Below is a small trained network, with its code and all its weights. Each question gives an input and a target symbol and asks what happens when units are switched off, that is, made to give their printed mean instead of their output.

import numpy as np


def w(rows, s, z=0):
    codes = np.array(rows[::2]) - 128.0
    scale = np.full(codes.shape[1], s)
    scale[-1] = z or s
    return codes * scale


def norm(h):
    return h / np.sqrt((h * h).mean(-1, keepdims=True) + 1e-5)


def f(y):
    return y / 2 * (1 + np.tanh(0.7978845608 * (y + 0.044715 * y**3)))


def softmax(a):
    e = np.exp(a - a.max(-1, keepdims=True))
    return e / e.sum(-1, keepdims=True)


def log_softmax(a):
    a = a - a.max(-1, keepdims=True)
    return a - np.log(np.exp(a).sum(-1, keepdims=True))


def net(x, mask):
    ids = ['βγδεζηλξπτφψω'.index(c) for c in x.split()]
    T = len(ids)
    res = E[ids] + P[:T]
    u = 0
    for l in range(2):
        r = norm(res)
        for j in range(2):
            rows = slice(2 * j, 2 * j + 2)
            q, k, v = (r @ M[l][rows].T for M in (Q, K, V))
            z = softmax(np.where(np.tri(T) > 0, q @ k.T / 2**0.5, -1e9)) @ v
            o = O[l][rows]
            res = res + np.where(mask[u + j], z, o[:, -1]) @ o[:, :-1]
        u += 2
        y = f(norm(res) @ A[l][:, :-1].T + A[l][:, -1])
        res = res + np.where(mask[u : u + 12], y, B[l][:, -1]) @ B[l][:, :-1]
        u += 12
    return log_softmax(norm(res)[-1] @ U[:, :-1].T + U[:, -1])


Q, K, V, O, A, B = {}, {}, {}, {}, {}, {}
E = w([
[93,220,84,166,80,118,27,130,134,133,151,97],'β',
[103,153,33,202,160,90,107,127,54,152,232,136],'γ',
[152,118,115,157,96,132,92,101,52,131,130,26],'δ',
[148,150,177,116,92,134,129,19,36,144,221,101],'ε',
[141,134,134,127,32,178,162,103,58,238,173,89],'ζ',
[75,9,122,173,173,236,87,173,89,216,166,139],'η',
[146,86,142,118,113,177,73,54,51,117,111,51],'λ',
[166,72,150,114,209,164,149,88,30,197,114,99],'ξ',
[165,79,92,163,61,106,95,127,70,173,44,16],'π',
[99,1,150,188,134,149,86,51,206,124,224,114],'τ',
[58,28,123,75,138,173,122,217,57,124,154,77],'φ',
[84,67,65,85,62,132,171,83,226,174,164,151],'ψ',
[156,113,139,32,177,109,130,118,99,166,75,97],'ω',
],0.005)
P = w([
[255,93,141,80,96,149,50,148,144,113,242,234],'0',
[230,87,113,98,124,120,99,120,112,140,184,173],'1',
[209,98,102,99,117,109,116,140,126,129,142,136],'2',
[173,110,101,107,136,125,133,121,118,121,148,107],'3',
[151,115,110,114,143,126,144,114,118,124,140,96],'4',
[130,124,121,119,148,118,155,109,114,126,131,94],'5',
[109,131,129,126,147,116,158,108,112,131,120,88],'6',
[92,150,139,133,144,116,163,104,111,131,110,87],'7',
[75,157,149,144,143,117,163,103,117,130,93,87],'8',
[50,170,161,158,134,118,158,100,120,128,76,85],'9',
[28,179,178,163,133,103,168,81,101,136,79,101],'10',
[4,177,190,170,137,103,168,68,96,139,55,97],'11',
],0.0043)
Q[0] = w([
[206,149,205,116,138,100,127,195,219,37,105,213],'0.h0',
[3,133,140,165,97,81,88,124,114,164,117,137],'0.h0',
[18,89,163,166,165,108,93,61,79,220,93,90],'0.h1',
[44,205,118,139,146,147,184,104,115,86,127,74],'0.h1',
],0.0047)
K[0] = w([
[254,47,70,165,82,126,78,165,146,114,203,177],'0.h0',
[42,147,198,214,161,181,169,73,124,134,107,121],'0.h0',
[4,133,134,160,107,155,147,72,165,106,58,54],'0.h1',
[18,133,121,156,136,108,170,59,65,206,142,76],'0.h1',
],0.0043)
V[0] = w([
[138,169,77,22,217,122,102,201,87,166,87,129],'0.h0',
[84,127,174,36,40,174,120,188,166,108,130,170],'0.h0',
[100,218,76,125,158,55,224,136,48,176,170,193],'0.h1',
[153,133,116,155,4,154,181,133,159,254,68,111],'0.h1',
],0.003)
O[0] = w([
[82,61,144,101,24,63,3,112,145,164,119,158,101],'0.h0',
[85,133,143,93,133,111,123,136,129,79,236,106,5],'0.h0',
[96,118,69,102,185,200,99,61,194,158,83,90,165],'0.h1',
[147,40,60,122,48,168,188,92,98,62,108,227,109],'0.h1',
],0.0047,0.0034)
A[0] = w([
[135,127,123,102,188,142,145,94,102,164,59,106,142],'0.n0',
[121,254,118,135,100,144,62,149,172,108,83,158,36],'0.n1',
[145,88,133,120,129,62,118,126,69,125,148,215,159],'0.n2',
[98,119,110,145,132,90,147,121,96,121,153,165,206],'0.n3',
[133,140,172,118,115,207,172,145,127,105,149,126,88],'0.n4',
[153,99,181,83,72,114,117,142,134,148,133,103,160],'0.n5',
[117,89,151,75,115,143,146,120,128,121,61,50,237],'0.n6',
[120,210,137,103,128,97,165,160,52,154,156,146,80],'0.n7',
[116,134,127,142,104,136,137,212,111,158,101,107,1],'0.n8',
[131,147,193,147,160,109,106,139,123,74,151,84,157],'0.n9',
[127,156,159,70,77,154,153,92,140,116,127,143,105],'0.n10',
[131,112,136,107,112,140,167,121,107,139,126,141,61],'0.n11',
],0.005,0.00095)
B[0] = w([
[126,168,128,99,23,199,146,169,176,108,145,109,251],'0.n0',
[167,57,176,134,135,175,171,63,85,122,161,72,115],'0.n1',
[112,162,131,153,74,167,112,126,197,33,133,50,151],'0.n2',
[150,167,120,186,74,168,132,119,134,114,107,60,175],'0.n3',
[157,81,103,96,156,64,170,175,98,126,58,81,123],'0.n4',
[108,207,159,117,113,150,142,51,167,205,150,105,136],'0.n5',
[104,114,168,229,198,124,55,83,151,65,204,125,188],'0.n6',
[140,50,218,203,124,211,59,158,178,88,105,114,157],'0.n7',
[135,206,189,164,150,154,94,144,97,79,113,157,121],'0.n8',
[138,146,50,133,139,91,184,133,150,253,60,130,130],'0.n9',
[109,36,128,129,158,83,54,170,165,140,121,111,109],'0.n10',
[116,143,133,91,144,162,65,133,144,105,89,109,130],'0.n11',
],0.0035,0.0029)
Q[1] = w([
[145,138,142,163,106,141,114,94,127,156,146,115],'1.h0',
[62,165,115,144,151,175,191,69,111,150,101,96],'1.h0',
[119,115,135,39,131,1,122,162,225,95,145,214],'1.h1',
[90,144,125,139,158,143,177,81,143,145,110,110],'1.h1',
],0.0095)
K[1] = w([
[111,115,160,88,194,155,97,135,151,58,79,124],'1.h0',
[53,113,131,190,170,158,134,106,146,119,22,98],'1.h0',
[240,146,100,84,125,144,50,150,89,135,203,152],'1.h1',
[3,170,147,183,115,133,119,105,83,95,61,138],'1.h1',
],0.0056)
V[1] = w([
[74,51,162,101,170,180,90,230,63,117,154,201],'1.h0',
[216,85,210,37,149,167,153,96,189,135,121,121],'1.h0',
[115,45,165,174,167,63,132,68,234,135,127,173],'1.h1',
[102,145,79,87,121,141,168,68,183,125,253,127],'1.h1',
],0.0037)
O[1] = w([
[85,126,64,121,109,170,175,112,176,132,169,24,11],'1.h0',
[45,197,95,253,133,169,117,132,148,132,112,153,44],'1.h0',
[199,104,105,128,92,98,161,186,244,145,54,110,124],'1.h1',
[103,138,217,78,159,152,142,178,165,37,6,142,255],'1.h1',
],0.0047,0.0023)
A[1] = w([
[97,124,121,106,77,150,43,67,107,107,175,156,205],'1.n0',
[70,112,87,131,2,186,192,157,145,144,101,94,85],'1.n1',
[150,74,113,130,157,91,131,172,132,77,213,92,249],'1.n2',
[199,82,166,184,144,173,167,98,101,129,75,193,243],'1.n3',
[134,149,157,92,111,102,194,198,193,80,33,125,35],'1.n4',
[38,166,174,129,92,77,68,102,156,128,81,186,220],'1.n5',
[56,123,59,31,54,73,233,154,186,88,161,237,70],'1.n6',
[157,62,110,70,127,98,107,49,186,97,149,125,42],'1.n7',
[167,222,135,128,43,109,86,81,114,81,103,56,192],'1.n8',
[95,173,44,165,181,77,150,144,92,50,150,129,71],'1.n9',
[146,153,4,79,170,15,202,137,112,173,83,128,62],'1.n10',
[193,110,67,143,99,57,99,177,168,125,124,139,107],'1.n11',
],0.0044,0.0014)
B[1] = w([
[111,120,103,157,73,64,124,16,108,135,77,131,213],'1.n0',
[137,89,151,167,203,52,118,156,129,126,68,144,153],'1.n1',
[118,121,175,66,148,124,164,111,99,152,38,64,155],'1.n2',
[253,167,87,105,128,142,139,173,133,123,118,143,252],'1.n3',
[54,112,51,134,136,152,38,61,24,114,174,74,174],'1.n4',
[159,61,131,133,170,105,56,130,139,159,84,203,149],'1.n5',
[132,92,201,173,242,199,92,174,15,71,100,102,112],'1.n6',
[157,89,89,175,102,218,67,155,97,65,104,43,123],'1.n7',
[79,51,138,102,208,169,171,252,175,132,172,140,200],'1.n8',
[146,56,223,101,102,161,144,146,133,177,88,151,133],'1.n9',
[90,147,86,172,119,33,246,175,175,111,103,162,135],'1.n10',
[147,73,190,49,99,127,145,77,96,209,105,154,137],'1.n11',
],0.0038,0.0039)
U = w([
[150,95,194,153,100,194,63,127,133,107,163,108,219],'β',
[168,111,114,75,181,111,103,71,106,193,79,94,182],'γ',
[159,107,69,143,80,45,156,127,80,121,166,142,128],'δ',
[88,255,66,193,160,126,151,92,153,136,113,173,156],'ε',
[96,85,68,121,138,155,153,117,115,6,93,169,91],'ζ',
[53,132,152,127,101,97,151,124,154,113,140,42,105],'η',
[142,162,160,168,137,75,114,138,98,113,186,133,3],'λ',
[78,131,123,168,102,97,65,115,199,143,112,175,93],'ξ',
[135,115,152,67,26,140,178,91,103,84,124,189,108],'π',
[137,168,223,134,191,102,182,204,151,126,130,167,148],'τ',
[62,98,85,90,130,186,173,133,162,162,198,106,59],'φ',
[186,131,109,129,144,142,171,190,207,108,93,122,123],'ψ',
[99,118,148,122,90,77,108,142,176,127,140,182,68],'ω',
],0.007,0.0058)

Each question gives the input, a string of symbols that net reads in full, and the target symbol t.
The units are the heads (2 rows each of Q, K, V and O) and the neurons (one row each of A and B). Each row of codes is followed by its name. A weight is (code - 128) times the scale printed after its matrix; where a second scale follows, it is the last column's (O, A, B and U).
mask holds one flag per unit, layer by layer, with each layer's heads first. A switched-off unit (its flag False) gives its mean, the last column of its rows in O or B, instead of its output. The means were averaged over made-up inputs and are rounded, as every weight is.
A unit's drop is (log p(t) with every unit on - log p(t) with that unit switched off) / (log p(t) with every unit on - log p(t) with every unit switched off).
The circuit of an input: a set's keep is (log p(t) with only the set's units on - log p(t) with every unit switched off) / (log p(t) with every unit on - log p(t) with every unit switched off). Starting from the 12 units with the biggest drops (on a tie, the unit counted first), units are removed one at a time, each time the one whose removal leaves the highest keep (on an exact tie, the one counted first), for as long as the keep stays at least 0.8.
circuit, biggest first: the units of the circuit, biggest drop first
unit that matters most: the unit with the biggest drop
k most important neurons of layer l: the k neurons of layer l with the biggest drops, biggest first
drop when u is switched off: that unit's drop, to one decimal
input γ τ ε τ η ζ, target ψ: unit that matters most -> 0.n9
input γ φ τ ζ τ γ ε, target τ: circuit, biggest first -> [1.n8, 1.n4]
input γ γ γ τ β β τ γ π γ, target δ: circuit, biggest first -> [1.h1, 1.h0, 0.n6]
input τ φ η τ γ γ, target τ: circuit, biggest first -> [0.h1, 1.n0, 1.n4]
input τ ζ ζ τ π η γ γ τ ε ξ ξ, target ε: circuit, biggest first -> [1.h1, 1.h0, 0.n0, 1.n9]
input λ ζ γ η γ γ γ, target γ: circuit, biggest first -> [1.h0, 0.h1]
input π π τ τ ω γ, target ξ: circuit, biggest first -> [0.h0, 1.h0]
input ψ τ γ τ π τ γ γ π, target δ: circuit, biggest first -> [1.h1, 0.h1]
input γ γ τ ω γ ζ φ ζ, target η: circuit, biggest first -> [1.h0, 1.n3]
input λ γ γ ξ, target β: circuit, biggest first -> [0.n0, 0.n6]
input ζ γ φ τ γ γ λ, target β: 3 most important neurons of layer 0 -> [0.n6, 0.n0, 0.n5]
input γ γ λ τ γ η τ ζ τ γ δ, target τ: circuit, biggest first -> [1.n8, 1.n0]
input τ γ γ, target τ: 2 most important neurons of layer 1 -> [1.n0, 1.n4]
input ζ π ε τ γ γ γ γ γ, target γ: circuit, biggest first -> [1.h0]
input η γ γ τ η ξ, target ψ: 2 most important neurons of layer 0 -> [0.n0, 0.n9]
input τ γ γ γ τ ξ δ, target ψ: 2 most important neurons of layer 1 -> [1.n8, 1.n3]
input ε η γ, target β: 2 most important neurons of layer 1 -> [1.n9, 1.n10]
input ζ π π, target δ: 3 most important neurons of layer 0 -> [0.n0, 0.n7, 0.n5]
input τ ω ζ τ π β, target ψ: 2 most important neurons of layer 0 -> [0.n1, 0.n9]
input γ τ π λ, target ψ: 3 most important neurons of layer 1 -> [1.n8, 1.n3, 1.n4]
input τ ζ ζ ζ γ, target ζ: circuit, biggest first -> [0.h1]
input τ γ η λ γ γ β, target β: 2 most important neurons of layer 0 -> [0.n1, 0.n4]
input γ ε π τ, target ψ: 3 most important neurons of layer 1 -> [1.n3, 1.n0, 1.n4]
input φ δ η ξ π γ γ ψ γ, target ζ: 2 most important neurons of layer 1 -> [1.n4, 1.n10]
input ξ η η γ γ τ ξ ζ γ γ τ, target γ: 2 most important neurons of layer 1 -> [1.n4, 1.n8]
input γ γ γ γ τ ξ η π γ, target δ: 2 most important neurons of layer 0 -> [0.n6, 0.n5]
input γ ζ τ τ γ ε τ, target ψ: unit that matters most -> 0.h0
input β ζ η γ δ γ η γ λ τ ζ π, target ψ: 2 most important neurons of layer 1 -> [1.n8, 1.n3]
input γ γ η ε η, target φ: drop when 0.n3 is switched off -> 0.1
input ξ τ η β τ τ γ ε, target τ: drop when 0.h1 is switched off -> 0.2
